Here is a tiny trained network, its code and every weight. The questions are about switching its units off for an input and a class, where a switched-off unit gives its printed mean instead of its output.

import numpy as np


def w(rows, s, z=0):
    codes = np.array(rows[::2]) - 128.0
    scale = np.full(codes.shape[1], s)
    scale[-1] = z or s
    return codes * scale


def f(y):
    return np.maximum(y, 0)


def log_softmax(a):
    a = a - a.max(-1, keepdims=True)
    return a - np.log(np.exp(a).sum(-1, keepdims=True))


def net(x, mask):
    res = np.array(x, float).reshape(1, 5) / 4 @ E
    y = f(res @ A[0][:, :-1].T + A[0][:, -1])
    res = res + np.where(mask, y, B[0][:, -1]) @ B[0][:, :-1]
    return log_softmax(res[-1] @ U[:, :-1].T + U[:, -1])


A, B = {}, {}
E = w([
[129,84,84,31,48,167,140],'x0',
[225,171,77,65,206,119,145],'x1',
[149,205,100,147,50,108,40],'x2',
[113,215,99,174,78,164,217],'x3',
[75,185,171,66,174,244,94],'x4',
],0.011)
A[0] = w([
[159,192,102,111,60,91,8,115],'neuron 1',
[144,82,109,76,70,126,118,96],'neuron 2',
[93,152,133,186,90,154,207,106],'neuron 3',
[123,143,156,184,186,80,112,1],'neuron 4',
[145,105,116,123,106,88,152,11],'neuron 5',
[80,79,162,154,67,143,106,14],'neuron 6',
[120,106,119,54,67,114,170,70],'neuron 7',
[171,99,132,144,96,103,139,19],'neuron 8',
[140,89,123,147,110,81,212,92],'neuron 9',
[171,64,105,180,112,103,132,9],'neuron 10',
[154,147,89,129,82,167,215,147],'neuron 11',
[182,143,99,117,158,122,123,19],'neuron 12',
[153,92,103,128,171,152,150,73],'neuron 13',
[142,45,166,109,153,91,39,190],'neuron 14',
[183,97,129,151,94,107,117,33],'neuron 15',
[96,178,176,92,146,206,85,181],'neuron 16',
[198,161,87,83,158,111,142,48],'neuron 17',
[100,68,168,177,90,135,114,57],'neuron 18',
[93,80,211,145,81,117,109,112],'neuron 19',
[145,144,94,143,100,89,120,125],'neuron 20',
[149,53,20,105,100,210,123,35],'neuron 21',
[201,136,54,122,158,130,118,65],'neuron 22',
[101,188,145,155,166,89,147,189],'neuron 23',
[53,44,117,105,170,119,218,132],'neuron 24',
[136,109,158,217,181,125,123,96],'neuron 25',
[121,59,144,105,139,99,71,107],'neuron 26',
[147,108,94,177,116,59,141,118],'neuron 27',
[141,100,112,113,174,132,167,147],'neuron 28',
],0.014,0.0026)
B[0] = w([
[56,119,85,222,137,68,254,248],'neuron 1',
[151,121,108,216,171,122,40,200],'neuron 2',
[212,148,122,60,46,109,124,208],'neuron 3',
[131,141,76,194,183,139,34,185],'neuron 4',
[82,123,160,88,184,174,103,172],'neuron 5',
[81,185,170,65,142,59,90,203],'neuron 6',
[83,127,86,223,145,142,9,194],'neuron 7',
[79,122,230,138,160,208,137,175],'neuron 8',
[147,84,191,99,145,153,193,208],'neuron 9',
[104,86,172,86,175,179,134,199],'neuron 10',
[163,116,96,148,42,194,83,210],'neuron 11',
[66,194,112,55,101,74,67,174],'neuron 12',
[119,195,139,108,146,83,182,167],'neuron 13',
[208,93,62,105,39,194,171,233],'neuron 14',
[99,106,160,91,166,196,166,180],'neuron 15',
[148,98,226,136,214,230,190,220],'neuron 16',
[114,202,132,17,129,74,131,207],'neuron 17',
[121,223,139,67,135,94,118,201],'neuron 18',
[75,199,125,3,76,77,123,209],'neuron 19',
[119,104,149,141,138,172,219,185],'neuron 20',
[70,97,89,161,181,154,62,200],'neuron 21',
[134,152,148,55,123,81,116,201],'neuron 22',
[193,114,83,175,128,144,36,187],'neuron 23',
[103,143,81,235,161,54,201,223],'neuron 24',
[105,119,100,188,128,119,67,192],'neuron 25',
[187,83,95,124,26,156,137,200],'neuron 26',
[129,81,165,98,185,192,109,217],'neuron 27',
[132,142,100,138,95,81,155,180],'neuron 28',
],0.008,0.016)
U = w([
[133,88,220,109,212,209,168,87],'0',
[110,178,141,47,143,59,102,69],'1',
[130,100,90,204,179,131,9,34],'2',
[114,122,106,203,151,73,252,216],'3',
[227,106,92,113,59,176,148,254],'4',
],0.011,0.0033)

Each question gives the input, the list of numbers given to net, and the class t.
The units are the neurons (one row each of A and B). Each row of codes is followed by its name. A weight is (code - 128) times the scale printed after its matrix; where a second scale follows, it is the last column's (A, B and U).
mask holds one flag per neuron, in row order. A switched-off neuron (its flag False) gives its mean, the last column of its row in B, instead of its output. The means were averaged over made-up inputs and are rounded, as every weight is.
A unit's drop is (log p(t) with every unit on - log p(t) with that unit switched off) / (log p(t) with every unit on - log p(t) with every unit switched off).
The circuit of an input: a set's keep is (log p(t) with only the set's units on - log p(t) with every unit switched off) / (log p(t) with every unit on - log p(t) with every unit switched off). Starting from the 12 units with the biggest drops (on a tie, the unit counted first), units are removed one at a time, each time the one whose removal leaves the highest keep (on an exact tie, the one counted first), for as long as the keep stays at least 0.8.
circuit, biggest first: the units of the circuit, biggest drop first
unit that matters most: the unit with the biggest drop
top k neurons: the k neurons with the biggest drops, biggest first
drop when u is switched off: that unit's drop, to one decimal
input [6,5,5,-4,8], class 0: circuit, biggest first => [neuron 16]
input [5,8,-6,8,-3], class 1: top 2 neurons => [neuron 17; neuron 14]
input [2,0,0,-8,-6], class 4: top 3 neurons => [neuron 14; neuron 26; neuron 16]
input [-3,5,8,1,-5], class 3: top 2 neurons => [neuron 1; neuron 20]
input [-3,5,-8,1,-8], class 0: top 2 neurons => [neuron 27; neuron 1]
input [-2,5,-5,5,-3], class 1: circuit, biggest first => [neuron 1; neuron 17]
input [7,-6,5,-4,6], class 2: top 2 neurons => [neuron 2; neuron 7]
input [-6,1,6,6,-5], class 2: top 2 neurons => [neuron 23; neuron 4]
input [1,7,5,-8,3], class 4: top 2 neurons => [neuron 14; neuron 26]
input [-6,-7,3,-8,1], class 4: top 2 neurons => [neuron 14; neuron 26]
input [-4,3,0,-4,3], class 2: top 3 neurons => [neuron 3; neuron 4; neuron 9]
input [-7,7,-7,-7,-4], class 1: top 2 neurons => [neuron 17; neuron 12]
input [-2,-8,-6,1,7], class 1: top 3 neurons => [neuron 19; neuron 6; neuron 18]
input [7,-7,-6,0,6], class 1: circuit, biggest first => [neuron 19]
input [3,0,-8,3,-8], class 0: top 2 neurons => [neuron 1; neuron 9]
input [5,-3,-7,3,-8], class 0: top 2 neurons => [neuron 9; neuron 1]
input [-5,6,4,8,7], class 4: top 4 neurons => [neuron 23; neuron 11; neuron 27; neuron 3]
input [0,5,-2,-2,-2], class 1: drop when neuron 28 is switched off => 0.0
input [-7,-4,6,7,-5], class 2: drop when neuron 16 is switched off => 0.1
input [-7,4,-5,-7,3], class 2: unit that matters most => neuron 4
input [4,-5,7,-5,4], class 3: drop when neuron 1 is switched off => 1.3
input [-1,-6,-5,-5,-7], class 0: drop when neuron 27 is switched off => 0.2
